Below is a small trained network, with its code and all its weights. Each question gives an input and a class and asks what happens when units are switched off, that is, made to give their printed mean instead of their output.

import numpy as np


def w(rows, s, z=0):
    codes = np.array(rows[::2]) - 128.0
    scale = np.full(codes.shape[1], s)
    scale[-1] = z or s
    return codes * scale


def f(y):
    return np.maximum(y, 0)


def log_softmax(a):
    a = a - a.max(-1, keepdims=True)
    return a - np.log(np.exp(a).sum(-1, keepdims=True))


def net(x, mask):
    res = np.array(x, float).reshape(1, 4) / 4 @ E
    y = f(res @ A[0][:, :-1].T + A[0][:, -1])
    res = res + np.where(mask, y, B[0][:, -1]) @ B[0][:, :-1]
    return log_softmax(res[-1] @ U[:, :-1].T + U[:, -1])


A, B = {}, {}
E = w([
[216,2,211],'x0',
[201,132,151],'x1',
[13,183,197],'x2',
[71,69,33],'x3',
],0.0068)
A[0] = w([
[181,100,93,151],'n1',
[230,84,111,176],'n2',
[6,164,81,227],'n3',
[119,210,116,219],'n4',
[181,81,190,253],'n5',
[196,97,103,150],'n6',
[173,156,177,201],'n7',
],0.012,0.0038)
B[0] = w([
[173,151,8,170],'n1',
[182,108,81,203],'n2',
[13,136,57,250],'n3',
[111,194,138,196],'n4',
[187,38,173,205],'n5',
[189,130,52,177],'n6',
[172,162,180,172],'n7',
],0.012)
U = w([
[152,63,253,143],'0',
[16,116,93,213],'1',
[120,186,195,93],'2',
[200,100,81,11],'3',
],0.012,0.0013)

Each question gives the input, the list of numbers given to net, and the class t.
The units are the neurons (one row each of A and B). Each row of codes is followed by its name. A weight is (code - 128) times the scale printed after its matrix; where a second scale follows, it is the last column's (A, B and U).
mask holds one flag per neuron, in row order. A switched-off neuron (its flag False) gives its mean, the last column of its row in B, instead of its output. The means were averaged over made-up inputs and are rounded, as every weight is.
A unit's drop is (log p(t) with every unit on - log p(t) with that unit switched off) / (log p(t) with every unit on - log p(t) with every unit switched off).
The circuit of an input: a set's keep is (log p(t) with only the set's units on - log p(t) with every unit switched off) / (log p(t) with every unit on - log p(t) with every unit switched off). Starting from all 7 units, units are removed one at a time, each time the one whose removal leaves the highest keep (on an exact tie, the one counted first), for as long as the keep stays at least 0.8.
circuit, biggest first: the units of the circuit, biggest drop first
top k neurons: the k neurons with the biggest drops, biggest first
drop when u is switched off: that unit's drop, to one decimal
input [-3,8,2,-4], class 2: top 3 neurons	[n4; n5; n2]
input [3,8,1,-4], class 0: circuit, biggest first	[n5]
input [-8,4,-6,2], class 1: circuit, biggest first	[n5; n2]
input [0,2,-1,-5], class 0: circuit, biggest first	[n3; n1; n5]
input [-1,-6,2,-8], class 2: top 2 neurons	[n3; n7]
input [-6,5,3,-5], class 2: top 3 neurons	[n7; n4; n1]
input [8,-5,0,-2], class 0: top 2 neurons	[n5; n3]
input [-4,7,0,-2], class 2: top 2 neurons	[n3; n5]
input [-6,3,-3,-6], class 2: drop when n7 is switched off	0.0
input [-3,-7,-1,-8], class 2: drop when n7 is switched off	0.2
input [2,2,7,-5], class 0: drop when n5 is switched off	0.1
